Here is a tiny trained network, its code and every weight. The questions are about switching its units off for an input and a class, where a switched-off unit gives its printed mean instead of its output.

import numpy as np


def w(rows, s, z=0):
    codes = np.array(rows[::2]) - 128.0
    scale = np.full(codes.shape[1], s)
    scale[-1] = z or s
    return codes * scale


def f(y):
    return np.maximum(y, 0)


def log_softmax(a):
    a = a - a.max(-1, keepdims=True)
    return a - np.log(np.exp(a).sum(-1, keepdims=True))


def net(x, mask):
    res = np.array(x, float).reshape(1, 7) / 4 @ E
    y = f(res @ A[0][:, :-1].T + A[0][:, -1])
    res = res + np.where(mask, y, B[0][:, -1]) @ B[0][:, :-1]
    return log_softmax(res[-1] @ U[:, :-1].T + U[:, -1])


A, B = {}, {}
E = w([
[126,126,126,122,129,127,122,132],'x0',
[52,75,30,204,28,149,246,205],'x1',
[122,36,218,188,239,247,130,200],'x2',
[125,123,130,131,124,123,123,124],'x3',
[135,127,124,125,128,131,130,128],'x4',
[1,107,71,61,171,222,136,3],'x5',
[172,5,212,21,76,99,210,106],'x6',
],0.0066)
A[0] = w([
[149,218,68,61,36,22,101,63,138],'neuron 0',
[15,101,94,56,169,206,120,3,160],'neuron 1',
[49,76,8,217,15,151,244,215,37],'neuron 2',
[209,170,185,63,232,112,15,67,58],'neuron 3',
[218,141,177,193,99,51,143,238,150],'neuron 4',
[139,64,215,193,204,213,151,204,84],'neuron 5',
[140,76,186,165,207,204,89,159,62],'neuron 6',
[167,185,185,74,183,91,37,65,3],'neuron 7',
[86,220,77,200,176,143,30,117,155],'neuron 8',
[152,50,207,22,100,94,163,88,142],'neuron 9',
[148,52,156,58,66,132,204,114,153],'neuron 10',
[90,218,77,203,159,147,63,153,97],'neuron 11',
[156,198,45,70,29,24,144,66,116],'neuron 12',
[35,104,76,83,153,182,162,30,118],'neuron 13',
[112,218,68,190,164,151,49,133,130],'neuron 14',
[153,65,196,36,105,100,158,106,135],'neuron 15',
[225,148,168,161,108,43,101,207,152],'neuron 16',
],0.0069,0.0025)
B[0] = w([
[72,15,130,115,188,228,52,79,220],'neuron 0',
[134,187,48,108,16,102,53,230,225],'neuron 1',
[73,215,255,23,210,44,199,83,245],'neuron 2',
[104,212,196,67,150,40,180,131,208],'neuron 3',
[109,176,50,99,33,133,65,224,213],'neuron 4',
[62,41,119,129,180,214,52,77,209],'neuron 5',
[63,61,119,115,159,186,64,79,188],'neuron 6',
[77,205,204,40,161,96,171,115,185],'neuron 7',
[209,91,76,208,141,68,200,91,206],'neuron 8',
[203,90,76,212,116,74,205,103,193],'neuron 9',
[187,93,97,199,132,69,182,97,187],'neuron 10',
[214,79,82,195,134,67,209,95,194],'neuron 11',
[81,30,131,124,188,229,45,79,217],'neuron 12',
[126,195,64,105,40,116,74,218,202],'neuron 13',
[191,100,78,211,127,114,189,93,196],'neuron 14',
[210,92,93,220,136,71,185,95,182],'neuron 15',
[124,177,66,103,66,113,62,203,202],'neuron 16',
],0.0074,0.012)
U = w([
[240,72,52,249,128,73,243,57,71],'0',
[113,210,32,96,1,133,25,243,5],'1',
[32,18,131,122,223,250,29,34,11],'2',
[57,243,231,24,206,53,219,84,236],'3',
],0.0089,0.0018)

Each question gives the input, the list of numbers given to net, and the class t.
The units are the neurons (one row each of A and B). Each row of codes is followed by its name. A weight is (code - 128) times the scale printed after its matrix; where a second scale follows, it is the last column's (A, B and U).
mask holds one flag per neuron, in row order. A switched-off neuron (its flag False) gives its mean, the last column of its row in B, instead of its output. The means were averaged over made-up inputs and are rounded, as every weight is.
A unit's drop is (log p(t) with every unit on - log p(t) with that unit switched off) / (log p(t) with every unit on - log p(t) with every unit switched off).
The circuit of an input: a set's keep is (log p(t) with only the set's units on - log p(t) with every unit switched off) / (log p(t) with every unit on - log p(t) with every unit switched off). Starting from the 12 units with the biggest drops (on a tie, the unit counted first), units are removed one at a time, each time the one whose removal leaves the highest keep (on an exact tie, the one counted first), for as long as the keep stays at least 0.8.
units of the circuit, in order: the units of the circuit, biggest drop first
k most important neurons: the k neurons with the biggest drops, biggest first
drop when u is switched off: that unit's drop, to one decimal
input [6,-5,5,8,-7,-6,-2], class 1: 2 most important neurons -> neuron 2; neuron 4
input [5,-6,3,8,2,1,-3], class 3: units of the circuit, in order -> neuron 3
input [6,-3,5,-3,8,-6,-2], class 1: 3 most important neurons -> neuron 4; neuron 16; neuron 0
input [4,2,8,1,7,-1,-8], class 0: 3 most important neurons -> neuron 11; neuron 8; neuron 14
input [-8,-2,4,0,2,-5,4], class 1: 4 most important neurons -> neuron 4; neuron 16; neuron 8; neuron 11
input [-4,-6,8,1,-3,0,8], class 0: 2 most important neurons -> neuron 9; neuron 15
input [8,-7,-7,-2,8,-4,5], class 2: 2 most important neurons -> neuron 0; neuron 12
input [-2,6,0,-2,4,0,5], class 3: 2 most important neurons -> neuron 2; neuron 8
input [-2,-8,-7,0,1,-4,-2], class 3: 3 most important neurons -> neuron 3; neuron 7; neuron 5
input [-7,6,5,-2,-4,2,-2], class 3: 3 most important neurons -> neuron 2; neuron 0; neuron 12
input [1,-5,2,-6,-1,6,-1], class 1: 2 most important neurons -> neuron 1; neuron 2
input [-6,4,6,6,-6,-1,5], class 2: drop when neuron 15 is switched off -> -0.1
input [-1,-6,-8,-6,-8,2,6], class 2: drop when neuron 0 is switched off -> 1.5
input [7,-6,3,-8,1,8,3], class 1: units of the circuit, in order -> neuron 1
input [4,6,-6,8,1,5,5], class 2: drop when neuron 12 is switched off -> 1.9
